Below is a small trained network, with its code and all its weights. Each question gives an input and a class and asks what happens when units are switched off, that is, made to give their printed mean instead of their output.

import numpy as np


def w(rows, s, z=0):
    codes = np.array(rows[::2]) - 128.0
    scale = np.full(codes.shape[1], s)
    scale[-1] = z or s
    return codes * scale


def norm(h):
    return h / np.sqrt((h * h).mean(-1, keepdims=True) + 1e-5)


def f(y):
    return np.maximum(y, 0)


def log_softmax(a):
    a = a - a.max(-1, keepdims=True)
    return a - np.log(np.exp(a).sum(-1, keepdims=True))


def net(x, mask):
    res = np.array(x, float).reshape(1, 8) / 4 @ E
    u = 0
    for l in range(2):
        y = f(norm(res) @ A[l][:, :-1].T + A[l][:, -1])
        res = res + np.where(mask[u : u + 13], y, B[l][:, -1]) @ B[l][:, :-1]
        u += 13
    return log_softmax(norm(res)[-1] @ U[:, :-1].T + U[:, -1])


A, B = {}, {}
E = w([
[127,130,126,128,129,126,129,128,131,128,129,128],'x0',
[128,131,129,130,126,128,129,129,128,126,129,130],'x1',
[127,128,129,132,128,128,129,129,126,130,129,131],'x2',
[128,127,130,128,127,128,127,129,127,126,127,125],'x3',
[129,127,128,129,127,129,128,129,125,127,128,127],'x4',
[35,108,128,105,140,235,163,109,111,99,139,138],'x5',
[122,121,110,129,209,146,105,188,137,126,254,113],'x6',
[94,126,134,177,130,141,25,103,135,108,113,150],'x7',
],0.0058)
A[0] = w([
[116,122,151,120,154,183,233,150,133,130,117,150,108],'0.n0',
[116,121,109,133,165,162,118,165,127,126,234,127,1],'0.n1',
[146,147,125,107,139,47,78,141,126,127,185,95,67],'0.n2',
[174,119,128,150,154,128,109,179,140,130,185,141,65],'0.n3',
[105,127,124,152,160,147,14,151,146,138,202,141,6],'0.n4',
[161,112,122,156,123,74,141,132,156,155,85,155,136],'0.n5',
[168,116,150,122,171,126,107,162,140,124,162,144,89],'0.n6',
[125,159,131,141,155,124,155,163,127,132,215,137,91],'0.n7',
[143,135,132,127,155,102,104,161,152,123,227,129,58],'0.n8',
[195,123,125,146,116,69,1,138,120,136,120,132,115],'0.n9',
[242,128,113,115,128,47,133,146,128,141,121,99,137],'0.n10',
[79,153,140,144,132,135,6,99,136,124,92,119,98],'0.n11',
[179,120,86,138,123,90,147,114,140,122,134,114,106],'0.n12',
],0.0063,0.0026)
B[0] = w([
[158,149,71,143,110,80,116,69,86,116,99,70,218],'0.n0',
[138,206,254,74,151,85,126,137,199,130,165,186,224],'0.n1',
[151,70,107,152,72,122,128,129,104,159,70,139,200],'0.n2',
[138,79,70,162,108,132,140,132,106,128,94,112,193],'0.n3',
[106,186,132,114,71,128,13,131,27,79,105,49,233],'0.n4',
[126,188,154,105,170,113,135,146,110,100,194,97,199],'0.n5',
[140,95,100,165,115,136,138,109,110,150,109,109,179],'0.n6',
[112,96,112,146,210,135,227,135,205,116,119,157,205],'0.n7',
[166,67,41,164,126,149,144,112,82,166,116,119,214],'0.n8',
[194,169,88,107,165,37,123,71,222,111,116,93,248],'0.n9',
[47,140,207,139,111,211,131,177,65,123,113,182,255],'0.n10',
[129,83,116,191,158,152,177,131,157,173,134,220,225],'0.n11',
[104,140,160,120,131,143,148,148,114,151,103,129,176],'0.n12',
],0.0077,0.0062)
A[1] = w([
[162,54,131,156,99,111,176,201,129,163,153,156,45],'1.n0',
[80,119,157,61,131,208,10,180,118,122,182,100,3],'1.n1',
[71,169,242,28,139,147,179,204,134,95,170,101,64],'1.n2',
[150,82,57,119,210,122,153,97,204,107,96,100,134],'1.n3',
[114,169,212,108,162,92,52,121,249,104,179,179,92],'1.n4',
[115,40,100,133,114,192,170,178,131,197,115,176,10],'1.n5',
[80,105,152,118,132,195,88,80,129,99,181,183,89],'1.n6',
[149,121,91,35,156,87,200,106,249,156,255,131,20],'1.n7',
[87,120,112,174,65,128,56,93,134,115,144,165,69],'1.n8',
[175,96,80,49,1,118,133,91,132,148,137,64,42],'1.n9',
[76,11,99,166,112,220,131,144,150,159,96,176,13],'1.n10',
[44,123,183,135,77,191,70,183,28,107,150,133,82],'1.n11',
[182,176,69,112,119,81,158,150,214,183,91,151,109],'1.n12',
],0.0066,0.0016)
B[1] = w([
[83,142,83,103,152,185,148,100,216,165,90,171,184],'1.n0',
[89,90,147,148,123,98,172,16,198,56,143,172,191],'1.n1',
[204,156,113,75,58,97,32,242,110,188,160,84,253],'1.n2',
[130,167,214,114,65,84,112,150,97,105,101,127,233],'1.n3',
[82,65,148,158,161,162,192,37,143,59,155,171,237],'1.n4',
[88,67,112,171,149,190,154,105,148,158,69,163,204],'1.n5',
[132,94,120,185,157,138,154,157,127,174,77,163,202],'1.n6',
[173,221,205,99,31,90,49,184,71,149,78,131,203],'1.n7',
[154,92,144,54,137,131,216,240,120,165,151,68,209],'1.n8',
[36,142,56,116,167,170,121,62,130,126,215,96,189],'1.n9',
[177,148,81,123,156,143,135,246,132,224,107,127,215],'1.n10',
[145,160,194,96,127,89,128,50,201,65,156,167,243],'1.n11',
[64,52,133,88,161,213,107,134,157,80,253,133,229],'1.n12',
],0.0068,0.0047)
U = w([
[168,223,209,43,46,94,108,192,83,138,141,110,175],'0',
[120,67,73,164,161,199,198,190,138,221,51,167,188],'1',
[98,83,191,153,175,110,125,35,203,24,196,186,171],'2',
[191,70,30,194,141,56,24,122,93,108,127,40,1],'3',
[47,157,32,88,102,154,185,3,56,102,139,34,11],'4',
],0.007,0.001)

Each question gives the input, the list of numbers given to net, and the class t.
The units are the neurons (one row each of A and B). Each row of codes is followed by its name. A weight is (code - 128) times the scale printed after its matrix; where a second scale follows, it is the last column's (A, B and U).
mask holds one flag per neuron, layer by layer. A switched-off neuron (its flag False) gives its mean, the last column of its row in B, instead of its output. The means were averaged over made-up inputs and are rounded, as every weight is.
A unit's drop is (log p(t) with every unit on - log p(t) with that unit switched off) / (log p(t) with every unit on - log p(t) with every unit switched off).
The circuit of an input: a set's keep is (log p(t) with only the set's units on - log p(t) with every unit switched off) / (log p(t) with every unit on - log p(t) with every unit switched off). Starting from the 12 units with the biggest drops (on a tie, the unit counted first), units are removed one at a time, each time the one whose removal leaves the highest keep (on an exact tie, the one counted first), for as long as the keep stays at least 0.8.
units of the circuit, in order: the units of the circuit, biggest drop first
most important unit: the unit with the biggest drop
top k neurons: the k neurons with the biggest drops, biggest first
top k neurons in layer l: the k neurons of layer l with the biggest drops, biggest first
drop when u is switched off: that unit's drop, to one decimal
input [-8,4,1,5,6,5,3,0], class 0: most important unit	1.n2
input [7,-7,-4,-6,4,5,0,-3], class 4: top 3 neurons	[0.n0 0.n9 0.n11]
input [-8,-1,8,-1,2,0,-7,4], class 2: units of the circuit, in order	[0.n10 0.n4 1.n12]
input [-3,4,-1,8,0,8,-2,-1], class 4: top 2 neurons in layer 0	[0.n0 0.n11]
input [-6,4,0,3,-2,2,8,-3], class 0: top 2 neurons	[0.n1 1.n7]
input [-8,7,-7,-2,0,4,0,-8], class 4: top 4 neurons	[0.n0 0.n1 1.n9 0.n9]
input [2,4,-6,0,-8,1,-4,-5], class 4: units of the circuit, in order	[0.n0 1.n9]
input [-2,8,4,-7,7,-7,1,-5], class 1: top 4 neurons	[0.n4 0.n2 0.n1 0.n10]
input [-2,8,8,-4,6,-1,8,7], class 3: units of the circuit, in order	[0.n8 0.n10]
input [6,-7,6,-6,3,1,-7,-8], class 4: top 2 neurons	[0.n1 0.n0]
input [1,-2,-5,5,-3,0,7,-2], class 1: top 2 neurons	[0.n9 0.n8]
input [7,-7,0,7,7,-1,1,3], class 3: units of the circuit, in order	[0.n4 0.n9]
input [-4,0,-8,-7,-7,0,5,2], class 3: top 3 neurons	[0.n8 0.n4 0.n10]
input [2,-3,-6,8,-6,4,0,6], class 1: top 2 neurons	[0.n11 1.n10]
input [-1,5,0,-2,4,-8,-7,2], class 2: most important unit	0.n9
input [-5,-8,-8,0,3,6,8,-1], class 0: top 3 neurons in layer 0	[0.n1 0.n7 0.n10]
input [2,-7,8,3,4,0,1,7], class 3: top 3 neurons	[0.n4 0.n1 0.n10]
input [-6,-7,-3,-1,-5,0,-8,3], class 2: top 4 neurons in layer 0	[0.n10 0.n4 0.n8 0.n5]
input [7,2,6,4,-8,-1,6,4], class 3: top 2 neurons in layer 0	[0.n4 0.n8]
input [-4,3,-3,-7,-6,5,7,-7], class 0: most important unit	1.n7
input [1,6,4,3,7,-7,-2,5], class 2: drop when 0.n9 is switched off	0.1
input [-3,-6,6,6,2,7,-4,-7], class 4: drop when 0.n0 is switched off	0.2
input [-7,6,-3,6,4,2,1,-3], class 0: drop when 0.n4 is switched off	0.2
input [2,-2,4,1,4,-7,8,-3], class 1: drop when 0.n12 is switched off	0.0
